Below are the code and all the weights of a small trained network. Each question names an input and a target symbol and asks about switching units off, where a switched-off unit gives its printed mean instead of its output.

import numpy as np


def w(rows, s, z=0):
    codes = np.array(rows[::2]) - 128.0
    scale = np.full(codes.shape[1], s)
    scale[-1] = z or s
    return codes * scale


def norm(h):
    return h / np.sqrt((h * h).mean(-1, keepdims=True) + 1e-5)


def f(y):
    return np.maximum(y, 0)


def softmax(a):
    e = np.exp(a - a.max(-1, keepdims=True))
    return e / e.sum(-1, keepdims=True)


def log_softmax(a):
    a = a - a.max(-1, keepdims=True)
    return a - np.log(np.exp(a).sum(-1, keepdims=True))


def net(x, mask):
    ids = ['ΞΣΨβγηλμπφω'.index(c) for c in x.split()]
    T = len(ids)
    res = E[ids] + P[:T]
    r = norm(res)
    for j in range(3):
        rows = slice(3 * j, 3 * j + 3)
        q, k, v = (r @ M[0][rows].T for M in (Q, K, V))
        z = softmax(np.where(np.tri(T) > 0, q @ k.T / 3**0.5, -1e9)) @ v
        o = O[0][rows]
        res = res + np.where(mask[j], z, o[:, -1]) @ o[:, :-1]
    y = f(norm(res) @ A[0][:, :-1].T + A[0][:, -1])
    res = res + np.where(mask[3:7], y, B[0][:, -1]) @ B[0][:, :-1]
    return log_softmax(norm(res)[-1] @ U[:, :-1].T + U[:, -1])


Q, K, V, O, A, B = {}, {}, {}, {}, {}, {}
E = w([
[127,95,145],'Ξ',
[62,99,145],'Σ',
[179,3,140],'Ψ',
[144,153,134],'β',
[151,108,115],'γ',
[120,96,115],'η',
[145,113,141],'λ',
[135,151,131],'μ',
[100,109,123],'π',
[103,94,130],'φ',
[156,125,107],'ω',
],0.025)
P = w([
[168,165,117],'0',
[156,123,216],'1',
[151,121,222],'2',
[183,154,203],'3',
[161,80,107],'4',
[157,171,76],'5',
[193,76,111],'6',
[195,82,123],'7',
[168,116,216],'8',
[151,154,86],'9',
[151,37,121],'10',
[149,53,96],'11',
[150,7,204],'12',
[156,99,91],'13',
],0.013)
Q[0] = w([
[110,103,82],'H0',
[151,108,151],'H0',
[89,119,148],'H0',
[148,132,126],'H1',
[137,158,6],'H1',
[117,62,115],'H1',
[117,120,188],'H2',
[97,80,108],'H2',
[57,136,126],'H2',
],0.018)
K[0] = w([
[141,136,208],'H0',
[135,111,140],'H0',
[131,100,147],'H0',
[180,43,53],'H1',
[151,104,171],'H1',
[131,48,118],'H1',
[127,184,3],'H2',
[110,136,170],'H2',
[153,108,149],'H2',
],0.014)
V[0] = w([
[198,89,122],'H0',
[100,162,181],'H0',
[198,90,142],'H0',
[103,96,175],'H1',
[170,143,188],'H1',
[47,152,132],'H1',
[157,167,41],'H2',
[100,79,122],'H2',
[147,251,97],'H2',
],0.016)
O[0] = w([
[125,67,145,171],'H0',
[169,155,101,140],'H0',
[84,34,119,190],'H0',
[146,24,133,186],'H1',
[112,43,92,120],'H1',
[252,147,115,103],'H1',
[72,185,46,39],'H2',
[21,131,221,169],'H2',
[207,112,80,2],'H2',
],0.011,0.0086)
A[0] = w([
[120,114,208,250],'N0',
[53,196,77,175],'N1',
[123,100,124,218],'N2',
[184,184,8,63],'N3',
],0.012,0.0024)
B[0] = w([
[148,101,149,254],'N0',
[123,255,80,142],'N1',
[63,32,218,181],'N2',
[119,116,118,144],'N3',
],0.0076,0.0099)
U = w([
[125,86,141,59],'Ξ',
[66,111,93,99],'Σ',
[168,84,121,53],'Ψ',
[13,159,141,132],'β',
[83,121,43,162],'γ',
[165,94,66,162],'η',
[140,87,101,68],'λ',
[109,146,173,19],'μ',
[217,131,254,175],'π',
[126,197,166,254],'φ',
[177,70,45,172],'ω',
],0.013,0.0056)

Each question gives the input, a string of symbols that net reads in full, and the target symbol t.
The units are the heads (3 rows each of Q, K, V and O) and the neurons (one row each of A and B). Each row of codes is followed by its name. A weight is (code - 128) times the scale printed after its matrix; where a second scale follows, it is the last column's (O, A, B and U).
mask holds one flag per unit, heads first, then neurons. A switched-off unit (its flag False) gives its mean, the last column of its rows in O or B, instead of its output. The means were averaged over made-up inputs and are rounded, as every weight is.
A unit's drop is (log p(t) with every unit on - log p(t) with that unit switched off) / (log p(t) with every unit on - log p(t) with every unit switched off).
The circuit of an input: a set's keep is (log p(t) with only the set's units on - log p(t) with every unit switched off) / (log p(t) with every unit on - log p(t) with every unit switched off). Starting from all 7 units, units are removed one at a time, each time the one whose removal leaves the highest keep (on an exact tie, the one counted first), for as long as the keep stays at least 0.8.
units of the circuit, in order: the units of the circuit, biggest drop first
which heads matter: for each layer, one digit per head in row order, 1 if its drop is at least 0.15 and else 0, layers parted by /
drop of u: that unit's drop, to one decimal
input η η η π, target β: units of the circuit, in order -> H2
input π Σ π ω, target φ: units of the circuit, in order -> H2, H0
input π η π, target φ: which heads matter -> 011
input Σ Σ η Σ μ Σ Σ η Σ η, target π: which heads matter -> 101
input η λ β λ, target β: which heads matter -> 011
input π Σ π π, target φ: units of the circuit, in order -> H2, H1
input π η Σ γ, target φ: which heads matter -> 001
input β ω β π, target ω: which heads matter -> 001
input Σ Σ π φ π η ω η λ, target β: units of the circuit, in order -> H2, H1
input π μ π μ, target φ: which heads matter -> 001
input ω Σ η φ, target γ: which heads matter -> 011
input π Σ β, target φ: which heads matter -> 001
input λ Σ Σ β π π φ η ω, target φ: which heads matter -> 011
input Σ η Σ ω Σ π η γ Ξ, target φ: units of the circuit, in order -> H1, H2, N1
input Σ π Σ π Σ η β Σ Σ Σ η, target π: which heads matter -> 111
input η ω η η Σ π β φ μ, target φ: which heads matter -> 011
input π η Ξ, target φ: units of the circuit, in order -> H1, H2, H0
input Σ Σ Σ β π, target π: units of the circuit, in order -> H0, H1
input η φ Σ ω, target β: drop of N3 -> 0.0
input Σ π Ξ Σ, target π: drop of H1 -> 0.4
input π γ Σ, target φ: drop of H2 -> 0.6
